Below is a small trained network, with its code and all its weights. Each question gives an input and a class and asks what happens when units are switched off, that is, made to give their printed mean instead of their output.

import numpy as np


def w(rows, s, z=0):
    codes = np.array(rows[::2]) - 128.0
    scale = np.full(codes.shape[1], s)
    scale[-1] = z or s
    return codes * scale


def f(y):
    return np.maximum(y, 0)


def log_softmax(a):
    a = a - a.max(-1, keepdims=True)
    return a - np.log(np.exp(a).sum(-1, keepdims=True))


def net(x, mask):
    res = np.array(x, float).reshape(1, 6) / 4 @ E
    y = f(res @ A[0][:, :-1].T + A[0][:, -1])
    res = res + np.where(mask, y, B[0][:, -1]) @ B[0][:, :-1]
    return log_softmax(res[-1] @ U[:, :-1].T + U[:, -1])


A, B = {}, {}
E = w([
[72,61,116,92,38],'x0',
[169,150,18,47,76],'x1',
[223,210,173,125,96],'x2',
[165,56,228,119,112],'x3',
[29,185,176,2,167],'x4',
[64,183,118,148,105],'x5',
],0.0065)
A[0] = w([
[111,189,121,39,213,70],'neuron 0',
[59,96,69,27,96,91],'neuron 1',
[79,118,111,200,82,211],'neuron 2',
[111,89,85,87,83,31],'neuron 3',
[151,123,93,194,142,219],'neuron 4',
[182,95,199,60,86,97],'neuron 5',
[225,113,112,180,166,46],'neuron 6',
[155,129,197,135,107,157],'neuron 7',
[210,118,73,176,187,43],'neuron 8',
[135,209,168,104,181,195],'neuron 9',
[84,108,160,148,142,58],'neuron 10',
[62,89,223,182,155,219],'neuron 11',
[176,112,90,136,117,254],'neuron 12',
[118,168,123,179,102,48],'neuron 13',
[87,157,124,163,98,96],'neuron 14',
[89,169,176,108,176,116],'neuron 15',
[22,7,125,107,167,90],'neuron 16',
[116,176,139,198,91,43],'neuron 17',
],0.013,0.0015)
B[0] = w([
[95,236,76,124,83,216],'neuron 0',
[40,86,50,100,60,235],'neuron 1',
[192,129,53,113,160,179],'neuron 2',
[116,82,72,139,89,176],'neuron 3',
[121,131,84,198,145,188],'neuron 4',
[229,94,148,111,56,185],'neuron 5',
[85,72,171,220,139,203],'neuron 6',
[162,107,199,122,105,171],'neuron 7',
[42,132,161,208,141,201],'neuron 8',
[101,225,171,130,67,194],'neuron 9',
[121,123,144,85,167,164],'neuron 10',
[134,114,218,69,233,221],'neuron 11',
[119,120,123,198,83,180],'neuron 12',
[196,147,127,139,146,152],'neuron 13',
[177,142,91,105,145,154],'neuron 14',
[107,193,186,117,131,190],'neuron 15',
[98,80,99,36,253,246],'neuron 16',
[200,135,125,144,176,159],'neuron 17',
],0.024,0.011)
U = w([
[137,91,118,254,124,239],'0',
[89,54,40,104,33,81],'1',
[114,243,98,117,67,211],'2',
[127,75,73,113,163,142],'3',
[229,45,165,122,24,253],'4',
[121,93,131,59,185,15],'5',
[158,161,200,118,104,3],'6',
[228,156,42,192,154,44],'7',
],0.0076,0.0015)

Each question gives the input, the list of numbers given to net, and the class t.
The units are the neurons (one row each of A and B). Each row of codes is followed by its name. A weight is (code - 128) times the scale printed after its matrix; where a second scale follows, it is the last column's (A, B and U).
mask holds one flag per neuron, in row order. A switched-off neuron (its flag False) gives its mean, the last column of its row in B, instead of its output. The means were averaged over made-up inputs and are rounded, as every weight is.
A unit's drop is (log p(t) with every unit on - log p(t) with that unit switched off) / (log p(t) with every unit on - log p(t) with every unit switched off).
The circuit of an input: a set's keep is (log p(t) with only the set's units on - log p(t) with every unit switched off) / (log p(t) with every unit on - log p(t) with every unit switched off). Starting from the 12 units with the biggest drops (on a tie, the unit counted first), units are removed one at a time, each time the one whose removal leaves the highest keep (on an exact tie, the one counted first), for as long as the keep stays at least 0.8.
units of the circuit, in order: the units of the circuit, biggest drop first
unit that matters most: the unit with the biggest drop
k most important neurons: the k neurons with the biggest drops, biggest first
drop when u is switched off: that unit's drop, to one decimal
input [-5,8,8,8,-3,-5], class 4: units of the circuit, in order -> [neuron 5]
input [-1,-4,2,-2,-2,1], class 0: units of the circuit, in order -> [neuron 16; neuron 0]
input [0,0,-5,-8,-3,-3], class 0: units of the circuit, in order -> [neuron 8; neuron 4]
input [5,6,8,3,-8,-7], class 0: 2 most important neurons -> [neuron 6; neuron 8]
input [-2,-4,1,1,5,-5], class 6: 2 most important neurons -> [neuron 11; neuron 1]
input [7,-8,7,-1,-1,7], class 6: units of the circuit, in order -> [neuron 16; neuron 11]
input [-4,4,-8,3,4,1], class 1: 3 most important neurons -> [neuron 1; neuron 11; neuron 0]
input [-5,3,3,8,4,1], class 2: 2 most important neurons -> [neuron 9; neuron 0]
input [7,-3,-2,-1,-4,5], class 5: 2 most important neurons -> [neuron 16; neuron 11]
input [5,4,5,-6,7,-5], class 1: 2 most important neurons -> [neuron 1; neuron 3]
input [-1,5,0,7,3,2], class 4: 2 most important neurons -> [neuron 5; neuron 16]
input [-6,1,3,8,8,-4], class 2: 2 most important neurons -> [neuron 0; neuron 9]
input [-4,-8,-7,-6,-4,-4], class 5: 2 most important neurons -> [neuron 11; neuron 16]
input [0,4,5,0,0,-5], class 4: 2 most important neurons -> [neuron 5; neuron 4]
input [5,-4,2,2,-6,4], class 7: unit that matters most -> neuron 2
input [5,2,-5,-4,3,0], class 1: drop when neuron 1 is switched off -> 0.6
input [7,8,3,6,5,0], class 1: drop when neuron 1 is switched off -> 0.8
input [8,1,-5,-6,6,-7], class 1: drop when neuron 1 is switched off -> 1.3
